Here is a tiny trained network, its code and every weight. The questions are about switching its units off for an input and a class, where a switched-off unit gives its printed mean instead of its output.

import numpy as np


def w(rows, s, z=0):
    codes = np.array(rows[::2]) - 128.0
    scale = np.full(codes.shape[1], s)
    scale[-1] = z or s
    return codes * scale


def f(y):
    return np.maximum(y, 0)


def log_softmax(a):
    a = a - a.max(-1, keepdims=True)
    return a - np.log(np.exp(a).sum(-1, keepdims=True))


def net(x, mask):
    res = np.array(x, float).reshape(1, 4) / 4 @ E
    y = f(res @ A[0][:, :-1].T + A[0][:, -1])
    res = res + np.where(mask, y, B[0][:, -1]) @ B[0][:, :-1]
    return log_softmax(res[-1] @ U[:, :-1].T + U[:, -1])


A, B = {}, {}
E = w([
[81,170,133,200,118,193,156,114,180,197,67,140],'x0',
[199,250,145,104,162,115,110,115,245,39,44,106],'x1',
[76,152,94,138,156,148,51,67,130,64,165,177],'x2',
[122,225,94,57,26,190,100,173,27,74,139,81],'x3',
],0.011)
A[0] = w([
[45,162,124,158,112,254,186,99,177,190,97,108,48],'n1',
[160,190,106,109,149,138,131,95,140,109,145,132,42],'n2',
[63,118,106,136,132,147,200,124,82,189,127,130,5],'n3',
[88,148,19,159,138,129,110,64,108,67,144,165,50],'n4',
[89,184,98,88,32,174,126,184,79,97,106,90,63],'n5',
[57,130,143,122,120,79,125,114,55,148,143,167,118],'n6',
[144,101,165,150,68,110,175,168,165,177,86,89,130],'n7',
[148,161,132,90,156,128,163,113,165,117,2,102,166],'n8',
[118,83,49,113,121,126,120,105,86,196,111,137,66],'n9',
[182,123,163,114,115,127,178,141,85,146,111,44,116],'n10',
[83,112,92,190,115,168,96,53,151,94,146,158,105],'n11',
],0.01,0.0031)
B[0] = w([
[165,146,131,40,128,103,254,131,180,116,236,136,212],'n1',
[152,151,97,130,149,92,186,55,100,87,80,116,183],'n2',
[152,135,100,202,78,130,92,120,91,104,92,169,180],'n3',
[126,171,132,127,135,218,156,140,157,105,130,56,197],'n4',
[59,68,178,220,133,89,86,87,148,180,174,141,249],'n5',
[125,151,72,117,98,119,227,120,153,129,56,99,184],'n6',
[107,71,150,123,154,196,168,168,181,170,90,70,197],'n7',
[79,179,50,179,82,63,101,76,123,147,120,143,246],'n8',
[170,141,85,134,30,85,106,94,146,135,129,178,176],'n9',
[107,163,60,91,206,176,184,157,166,76,101,55,186],'n10',
[73,75,135,104,150,169,124,117,144,133,87,90,192],'n11',
],0.0096,0.015)
U = w([
[140,169,56,152,18,92,126,76,91,143,26,173,76],'0',
[65,104,112,121,167,249,135,139,124,117,68,58,104],'1',
[20,3,219,180,196,25,92,30,126,225,132,186,109],'2',
[130,99,103,39,121,59,171,102,109,95,222,124,253],'3',
[51,138,118,99,153,103,109,124,79,212,102,199,180],'4',
[143,102,201,53,187,94,106,169,70,134,209,219,72],'5',
],0.0074,0.0062)

Each question gives the input, the list of numbers given to net, and the class t.
The units are the neurons (one row each of A and B). Each row of codes is followed by its name. A weight is (code - 128) times the scale printed after its matrix; where a second scale follows, it is the last column's (A, B and U).
mask holds one flag per neuron, in row order. A switched-off neuron (its flag False) gives its mean, the last column of its row in B, instead of its output. The means were averaged over made-up inputs and are rounded, as every weight is.
A unit's drop is (log p(t) with every unit on - log p(t) with that unit switched off) / (log p(t) with every unit on - log p(t) with every unit switched off).
The circuit of an input: a set's keep is (log p(t) with only the set's units on - log p(t) with every unit switched off) / (log p(t) with every unit on - log p(t) with every unit switched off). Starting from all 11 units, units are removed one at a time, each time the one whose removal leaves the highest keep (on an exact tie, the one counted first), for as long as the keep stays at least 0.8.
units of the circuit, in order: the units of the circuit, biggest drop first
most important unit: the unit with the biggest drop
top k neurons: the k neurons with the biggest drops, biggest first
drop when u is switched off: that unit's drop, to one decimal
input [-3,3,-8,5], class 1: units of the circuit, in order : (n10)
input [-6,4,-6,-3], class 1: top 4 neurons : (n1, n10, n7, n5)
input [-6,3,4,6], class 2: top 2 neurons : (n5, n1)
input [3,-6,-8,-6], class 1: top 3 neurons : (n7, n5, n8)
input [-3,-7,-6,1], class 0: top 2 neurons : (n9, n3)
input [-3,-8,-8,4], class 0: top 2 neurons : (n9, n3)
input [4,0,2,0], class 3: top 3 neurons : (n1, n5, n7)
input [6,0,-5,6], class 2: top 2 neurons : (n5, n4)
input [-1,-4,5,4], class 1: top 4 neurons : (n4, n8, n6, n11)
input [1,-7,-6,8], class 2: top 3 neurons : (n5, n8, n4)
input [5,-7,2,2], class 0: top 2 neurons : (n3, n9)
input [-5,-2,-4,6], class 2: top 3 neurons : (n5, n1, n4)
input [-5,4,6,5], class 1: top 4 neurons : (n4, n1, n8, n9)
input [4,-8,0,-2], class 0: most important unit : n3
input [-1,0,-1,2], class 4: top 3 neurons : (n1, n4, n7)
input [8,3,-5,-1], class 3: drop when n11 is switched off : 0.0
input [2,-8,5,2], class 0: drop when n9 is switched off : 0.3
input [6,-1,-4,7], class 2: drop when n5 is switched off : 1.4
